Below is a small trained network, with its code and all its weights. Each question gives an input and a class and asks what happens when units are switched off, that is, made to give their printed mean instead of their output.

import numpy as np


def w(rows, s, z=0):
    codes = np.array(rows[::2]) - 128.0
    scale = np.full(codes.shape[1], s)
    scale[-1] = z or s
    return codes * scale


def norm(h):
    return h / np.sqrt((h * h).mean(-1, keepdims=True) + 1e-5)


def f(y):
    return y / 2 * (1 + np.tanh(0.7978845608 * (y + 0.044715 * y**3)))


def log_softmax(a):
    a = a - a.max(-1, keepdims=True)
    return a - np.log(np.exp(a).sum(-1, keepdims=True))


def net(x, mask):
    res = np.array(x, float).reshape(1, 7) / 4 @ E
    u = 0
    for l in range(3):
        y = f(norm(res) @ A[l][:, :-1].T + A[l][:, -1])
        res = res + np.where(mask[u : u + 8], y, B[l][:, -1]) @ B[l][:, :-1]
        u += 8
    return log_softmax(norm(res)[-1] @ U[:, :-1].T + U[:, -1])


A, B = {}, {}
E = w([
[141,85,227,139,125,96,119,80,175,217,176],'x0',
[110,116,1,115,106,60,115,127,77,137,115],'x1',
[132,40,127,89,19,200,40,132,105,119,50],'x2',
[217,92,145,133,205,165,165,112,85,181,32],'x3',
[156,75,80,43,148,126,175,171,201,42,151],'x4',
[95,221,156,176,55,167,181,145,138,177,100],'x5',
[98,120,110,236,59,197,181,112,137,154,116],'x6',
],0.0033)
A[0] = w([
[15,156,124,7,80,177,121,180,228,92,60,152],'0.n1',
[72,134,28,180,47,51,142,136,107,88,215,142],'0.n2',
[92,84,179,168,179,122,72,78,108,254,194,220],'0.n3',
[111,165,112,53,199,17,117,123,188,144,209,82],'0.n4',
[133,71,144,87,175,152,83,89,53,114,8,1],'0.n5',
[189,47,69,26,181,172,49,65,110,85,49,46],'0.n6',
[143,201,57,51,177,75,118,86,109,137,225,52],'0.n7',
[52,168,115,94,225,67,173,115,178,127,212,15],'0.n8',
],0.0034,0.0007)
B[0] = w([
[61,52,173,158,104,225,154,103,160,64,120,208],'0.n1',
[193,138,153,125,220,184,141,171,164,164,115,205],'0.n2',
[148,182,128,116,124,177,71,114,140,230,129,194],'0.n3',
[178,195,153,186,25,110,209,22,173,42,155,215],'0.n4',
[106,83,83,70,206,89,127,157,170,79,63,205],'0.n5',
[255,177,83,156,162,151,85,135,78,138,90,251],'0.n6',
[163,49,135,209,85,78,182,166,120,86,116,182],'0.n7',
[96,66,129,131,80,64,149,89,99,45,91,204],'0.n8',
],0.0044,0.0026)
A[1] = w([
[229,83,186,83,216,129,133,130,147,129,97,208],'1.n1',
[107,190,254,152,132,134,213,109,167,180,133,176],'1.n2',
[166,121,56,53,79,133,68,192,75,95,137,2],'1.n3',
[182,55,82,170,139,168,147,85,78,190,95,129],'1.n4',
[101,138,137,105,207,23,223,114,158,105,184,79],'1.n5',
[103,109,183,79,110,143,111,122,166,207,236,109],'1.n6',
[75,54,180,154,75,186,114,151,131,47,114,76],'1.n7',
[95,169,156,163,136,12,175,201,122,95,181,35],'1.n8',
],0.0041,0.0012)
B[1] = w([
[124,94,128,214,91,155,101,162,81,104,60,246],'1.n1',
[158,93,104,134,152,121,103,183,138,133,81,253],'1.n2',
[145,58,197,142,183,132,101,172,53,89,155,170],'1.n3',
[97,130,134,60,129,94,112,154,122,92,155,200],'1.n4',
[136,117,80,171,60,103,140,97,118,91,201,204],'1.n5',
[147,166,181,77,58,70,2,120,156,114,227,156],'1.n6',
[119,129,132,91,130,156,230,162,125,116,182,201],'1.n7',
[196,62,92,185,140,25,164,82,77,140,162,178],'1.n8',
],0.0055,0.0029)
A[2] = w([
[109,76,146,94,64,134,197,24,146,63,176,213],'2.n1',
[182,121,160,228,124,167,145,154,157,121,81,179],'2.n2',
[109,156,154,120,185,60,109,68,107,253,121,9],'2.n3',
[152,140,98,134,124,47,87,8,158,96,144,77],'2.n4',
[111,206,21,151,141,187,184,128,152,184,93,48],'2.n5',
[100,172,39,83,188,114,116,135,95,178,105,45],'2.n6',
[230,71,26,136,161,185,91,176,91,88,64,219],'2.n7',
[220,30,158,144,201,161,169,86,101,157,84,131],'2.n8',
],0.0052,0.0015)
B[2] = w([
[111,178,102,167,125,164,195,139,71,85,100,183],'2.n1',
[135,74,115,96,167,100,76,169,120,145,56,183],'2.n2',
[78,143,98,131,115,245,157,182,179,178,100,144],'2.n3',
[198,162,103,137,136,67,127,148,133,112,87,163],'2.n4',
[155,226,106,136,123,139,100,137,131,255,129,147],'2.n5',
[89,143,78,67,116,130,144,65,119,152,202,134],'2.n6',
[116,78,175,80,208,79,111,96,115,153,118,254],'2.n7',
[69,61,169,103,127,107,132,172,124,50,141,185],'2.n8',
],0.0069,0.007)
U = w([
[106,163,65,61,156,103,112,18,62,174,169,3],'0',
[111,187,121,130,124,202,110,179,172,242,61,221],'1',
[135,1,151,53,214,96,108,164,78,84,57,172],'2',
[238,187,63,204,104,16,185,85,111,79,139,189],'3',
[166,132,171,119,67,104,38,103,194,143,205,35],'4',
[86,120,129,103,75,218,213,151,137,37,170,103],'5',
],0.0098,0.0027)

Each question gives the input, the list of numbers given to net, and the class t.
The units are the neurons (one row each of A and B). Each row of codes is followed by its name. A weight is (code - 128) times the scale printed after its matrix; where a second scale follows, it is the last column's (A, B and U).
mask holds one flag per neuron, layer by layer. A switched-off neuron (its flag False) gives its mean, the last column of its row in B, instead of its output. The means were averaged over made-up inputs and are rounded, as every weight is.
A unit's drop is (log p(t) with every unit on - log p(t) with that unit switched off) / (log p(t) with every unit on - log p(t) with every unit switched off).
The circuit of an input: a set's keep is (log p(t) with only the set's units on - log p(t) with every unit switched off) / (log p(t) with every unit on - log p(t) with every unit switched off). Starting from the 12 units with the biggest drops (on a tie, the unit counted first), units are removed one at a time, each time the one whose removal leaves the highest keep (on an exact tie, the one counted first), for as long as the keep stays at least 0.8.
circuit, biggest first: the units of the circuit, biggest drop first
most important unit: the unit with the biggest drop
top k neurons: the k neurons with the biggest drops, biggest first
top k neurons in layer l: the k neurons of layer l with the biggest drops, biggest first
drop of u: that unit's drop, to one decimal
input [-3,2,3,-3,7,4,2], class 5: most important unit	0.n1
input [4,-7,-2,8,-8,-3,6], class 1: circuit, biggest first	[0.n3; 2.n3]
input [-3,3,1,-6,3,-4,2], class 5: top 3 neurons in layer 1	[1.n7; 1.n2; 1.n1]
input [-6,8,5,4,0,6,4], class 0: top 2 neurons in layer 0	[0.n7; 0.n8]
input [2,6,-6,2,0,4,4], class 1: top 2 neurons	[2.n5; 0.n2]
input [7,1,-3,5,8,1,0], class 3: top 3 neurons	[1.n5; 0.n2; 0.n4]
input [3,0,-2,-3,7,3,0], class 5: top 2 neurons	[0.n1; 1.n7]
input [-3,4,-3,2,-2,-1,0], class 3: top 3 neurons	[0.n6; 1.n2; 1.n5]
input [4,-1,0,8,-2,6,0], class 1: top 2 neurons in layer 1	[1.n3; 1.n8]
input [-5,1,-3,-4,6,-4,5], class 5: top 2 neurons in layer 1	[1.n7; 1.n2]
input [-7,-1,5,-2,-3,-2,8], class 1: top 3 neurons	[2.n5; 0.n8; 2.n8]
input [-1,4,2,0,4,6,-5], class 5: top 2 neurons	[0.n1; 1.n7]
input [2,-7,5,0,-2,2,-4], class 1: top 2 neurons	[1.n6; 2.n7]
input [4,8,-2,4,-2,-1,8], class 1: most important unit	2.n3
input [-5,-6,-2,4,-8,0,-2], class 1: top 2 neurons in layer 1	[1.n3; 1.n8]
input [-1,-8,8,-7,7,-3,-2], class 5: drop of 0.n1	0.1
input [0,-8,-2,-5,2,-8,7], class 5: drop of 1.n7	0.2
input [8,2,3,1,3,-3,5], class 4: drop of 1.n6	0.3
